Below is a small trained network, with its code and all its weights. Each question gives an input and a class and asks what happens when units are switched off, that is, made to give their printed mean instead of their output.

import numpy as np


def w(rows, s, z=0):
    codes = np.array(rows[::2]) - 128.0
    scale = np.full(codes.shape[1], s)
    scale[-1] = z or s
    return codes * scale


def norm(h):
    return h / np.sqrt((h * h).mean(-1, keepdims=True) + 1e-5)


def f(y):
    return np.maximum(y, 0)


def log_softmax(a):
    a = a - a.max(-1, keepdims=True)
    return a - np.log(np.exp(a).sum(-1, keepdims=True))


def net(x, mask):
    res = np.array(x, float).reshape(1, 7) / 4 @ E
    u = 0
    for l in range(4):
        y = f(norm(res) @ A[l][:, :-1].T + A[l][:, -1])
        res = res + np.where(mask[u : u + 11], y, B[l][:, -1]) @ B[l][:, :-1]
        u += 11
    return log_softmax(norm(res)[-1] @ U[:, :-1].T + U[:, -1])


A, B = {}, {}
E = w([
[130,184,120,198,111,223,183],'x0',
[124,125,99,104,124,130,142],'x1',
[138,109,104,104,128,133,150],'x2',
[104,169,101,196,241,30,195],'x3',
[222,132,11,233,138,119,16],'x4',
[2,8,92,213,50,107,153],'x5',
[78,103,118,121,197,190,86],'x6',
],0.0061)
A[0] = w([
[145,69,120,52,119,4,22,78],'L0N0',
[200,186,143,158,2,35,162,82],'L0N1',
[122,123,114,136,40,182,60,47],'L0N2',
[94,172,142,197,164,96,119,85],'L0N3',
[162,136,49,143,108,122,75,15],'L0N4',
[202,143,75,145,128,164,95,76],'L0N5',
[134,146,171,181,119,223,205,18],'L0N6',
[154,164,88,176,84,229,162,78],'L0N7',
[54,94,110,124,251,236,49,164],'L0N8',
[138,104,52,202,104,114,109,67],'L0N9',
[168,189,77,220,102,223,193,4],'L0N10',
],0.009,0.0032)
B[0] = w([
[42,163,117,111,178,94,43,229],'L0N0',
[165,124,70,98,18,105,162,210],'L0N1',
[140,56,133,98,162,171,115,204],'L0N2',
[138,111,94,101,158,116,156,188],'L0N3',
[168,125,184,165,128,82,118,187],'L0N4',
[187,132,187,173,135,125,128,207],'L0N5',
[76,129,132,84,147,73,74,194],'L0N6',
[67,141,117,114,140,113,57,211],'L0N7',
[181,150,96,108,4,54,170,254],'L0N8',
[171,97,198,187,142,115,132,211],'L0N9',
[61,173,109,98,148,66,59,219],'L0N10',
],0.016,0.0058)
A[1] = w([
[173,95,149,66,130,230,83,3],'L1N0',
[75,145,149,118,107,86,159,114],'L1N1',
[66,150,198,68,106,197,203,82],'L1N2',
[137,118,166,133,99,92,75,171],'L1N3',
[166,140,25,161,228,112,211,84],'L1N4',
[33,58,106,221,120,142,166,64],'L1N5',
[180,245,118,105,157,208,122,67],'L1N6',
[160,102,50,139,122,161,82,107],'L1N7',
[74,114,116,227,53,146,98,107],'L1N8',
[115,70,147,133,96,144,106,92],'L1N9',
[170,90,100,106,67,100,159,115],'L1N10',
],0.012,0.0022)
B[1] = w([
[79,88,93,165,154,247,97,154],'L1N0',
[96,148,194,154,163,115,136,212],'L1N1',
[155,54,208,171,115,60,56,179],'L1N2',
[91,162,130,113,149,186,180,254],'L1N3',
[64,95,98,186,134,133,229,164],'L1N4',
[202,155,115,39,206,142,127,166],'L1N5',
[188,139,104,11,227,120,127,153],'L1N6',
[126,141,157,181,82,83,114,150],'L1N7',
[198,158,97,47,152,112,122,183],'L1N8',
[113,135,116,112,181,158,175,169],'L1N9',
[157,202,136,101,59,183,131,210],'L1N10',
],0.014,0.0086)
A[2] = w([
[198,119,11,197,158,157,68,6],'L2N0',
[115,73,93,135,124,106,77,119],'L2N1',
[85,137,136,148,255,170,89,138],'L2N2',
[95,147,131,92,119,210,116,62],'L2N3',
[113,116,87,121,86,69,127,118],'L2N4',
[85,131,191,103,102,148,128,27],'L2N5',
[72,153,146,176,66,182,147,40],'L2N6',
[98,115,103,95,174,107,96,108],'L2N7',
[184,157,126,145,74,182,192,78],'L2N8',
[67,61,62,193,123,136,212,170],'L2N9',
[209,66,159,119,212,162,147,121],'L2N10',
],0.0096,0.0019)
B[2] = w([
[125,43,162,126,144,37,58,166],'L2N0',
[97,171,185,100,131,125,139,156],'L2N1',
[147,156,85,113,2,97,175,255],'L2N2',
[124,129,60,198,164,143,163,197],'L2N3',
[109,179,158,81,80,168,143,192],'L2N4',
[191,132,96,198,153,59,88,210],'L2N5',
[179,192,135,138,176,148,89,155],'L2N6',
[110,224,182,135,150,144,113,225],'L2N7',
[85,176,114,117,178,73,68,198],'L2N8',
[131,91,110,159,214,218,204,161],'L2N9',
[185,212,152,125,85,168,127,192],'L2N10',
],0.011,0.0046)
A[3] = w([
[87,194,179,138,141,127,206,216],'L3N0',
[221,188,121,88,171,139,108,186],'L3N1',
[101,150,89,166,35,166,94,85],'L3N2',
[144,105,131,88,96,163,6,104],'L3N3',
[183,90,231,211,130,117,112,5],'L3N4',
[145,180,115,189,155,162,108,15],'L3N5',
[85,118,212,104,83,163,188,121],'L3N6',
[174,86,81,197,146,98,106,103],'L3N7',
[102,98,107,131,124,226,59,37],'L3N8',
[163,130,133,120,202,224,150,214],'L3N9',
[64,170,148,185,152,146,49,127],'L3N10',
],0.012,0.0019)
B[3] = w([
[152,81,57,191,121,190,77,218],'L3N0',
[60,53,186,89,98,211,149,244],'L3N1',
[128,80,81,198,74,148,118,165],'L3N2',
[139,122,48,167,180,31,198,207],'L3N3',
[158,103,252,196,68,161,111,169],'L3N4',
[133,87,151,116,126,106,154,148],'L3N5',
[201,120,94,149,136,94,83,160],'L3N6',
[122,88,154,94,145,147,79,143],'L3N7',
[196,152,85,210,204,83,203,155],'L3N8',
[88,166,144,151,97,209,149,154],'L3N9',
[41,147,144,163,146,178,140,189],'L3N10',
],0.014,0.011)
U = w([
[17,187,109,146,228,48,25,113],'0',
[178,75,242,218,147,70,59,112],'1',
[149,111,53,250,202,162,174,117],'2',
[80,149,152,191,82,183,112,254],'3',
[146,131,150,43,167,205,134,88],'4',
[161,160,71,133,16,90,94,65],'5',
],0.011,0.0065)

Each question gives the input, the list of numbers given to net, and the class t.
The units are the neurons (one row each of A and B). Each row of codes is followed by its name. A weight is (code - 128) times the scale printed after its matrix; where a second scale follows, it is the last column's (A, B and U).
mask holds one flag per neuron, layer by layer. A switched-off neuron (its flag False) gives its mean, the last column of its row in B, instead of its output. The means were averaged over made-up inputs and are rounded, as every weight is.
A unit's drop is (log p(t) with every unit on - log p(t) with that unit switched off) / (log p(t) with every unit on - log p(t) with every unit switched off).
The circuit of an input: a set's keep is (log p(t) with only the set's units on - log p(t) with every unit switched off) / (log p(t) with every unit on - log p(t) with every unit switched off). Starting from the 12 units with the biggest drops (on a tie, the unit counted first), units are removed one at a time, each time the one whose removal leaves the highest keep (on an exact tie, the one counted first), for as long as the keep stays at least 0.8.
circuit, biggest first: the units of the circuit, biggest drop first
most important unit: the unit with the biggest drop
k most important neurons: the k neurons with the biggest drops, biggest first
k most important neurons of layer l: the k neurons of layer l with the biggest drops, biggest first
input [-5,-6,-1,-6,-8,-4,-7], class 1: most important unit -> L1N2
input [-5,-8,-1,3,5,-2,2], class 3: circuit, biggest first -> [L3N3, L1N3]
input [8,2,-8,5,-3,-8,-7], class 0: 4 most important neurons -> [L0N10, L0N6, L0N8, L1N10]
input [0,-1,-7,-4,3,3,-4], class 2: 2 most important neurons of layer 3 -> [L3N8, L3N3]
input [-2,2,-1,1,3,8,-1], class 4: 2 most important neurons -> [L1N5, L1N8]
input [-1,7,5,6,6,-7,-4], class 3: 2 most important neurons of layer 1 -> [L1N8, L1N6]
input [0,7,-7,-7,6,-6,-2], class 2: 2 most important neurons of layer 0 -> [L0N2, L0N9]
input [6,8,-3,-8,-5,-1,4], class 2: circuit, biggest first -> [L1N0, L3N8]
input [-2,4,1,6,1,8,-7], class 4: 2 most important neurons -> [L1N5, L0N8]
input [-5,-3,-1,7,-2,7,1], class 2: 3 most important neurons -> [L1N4, L0N3, L3N0]
input [-1,-4,7,6,6,6,2], class 1: 3 most important neurons -> [L0N9, L2N0, L0N4]
input [-4,-2,-2,7,0,2,7], class 2: 2 most important neurons of layer 0 -> [L0N3, L0N1]
input [-7,-5,-1,2,5,-2,-6], class 0: 2 most important neurons -> [L0N0, L0N8]
input [-3,-2,4,3,-5,-4,0], class 1: 2 most important neurons -> [L1N2, L0N10]
input [0,-3,3,-6,7,3,-4], class 1: 3 most important neurons -> [L0N9, L0N4, L2N0]
input [6,-6,-8,4,-7,-4,-7], class 1: circuit, biggest first -> [L0N8, L0N0, L1N2]
input [7,1,-1,1,-4,-7,-3], class 0: most important unit -> L0N6
input [7,4,6,3,3,-3,-7], class 0: 2 most important neurons -> [L0N10, L0N7]
input [-5,1,-8,2,1,0,-6], class 5: 2 most important neurons -> [L0N1, L0N10]
input [-4,-4,-4,4,-7,-7,3], class 1: most important unit -> L1N2
input [2,5,-1,-2,1,6,-5], class 4: 2 most important neurons -> [L0N8, L1N8]
input [2,2,8,1,-3,-5,-4], class 4: circuit, biggest first -> [L0N8, L1N6, L3N10]
input [-4,1,-3,3,-4,7,-5], class 4: 2 most important neurons -> [L1N5, L0N8]
input [4,2,-6,-8,4,2,8], class 2: 4 most important neurons -> [L0N2, L0N1, L1N0, L3N3]
input [7,0,-4,-1,-7,-4,-8], class 5: 3 most important neurons -> [L0N1, L0N0, L0N9]
input [2,-2,6,3,7,2,8], class 5: 2 most important neurons of layer 1 -> [L1N10, L1N2]
input [-1,-6,-2,6,-3,2,-5], class 2: 3 most important neurons -> [L1N4, L0N8, L0N3]
input [-7,5,-7,-5,-7,7,-3], class 0: circuit, biggest first -> [L0N0, L3N1]
input [-7,1,7,-5,4,6,1], class 0: circuit, biggest first -> [L0N0]
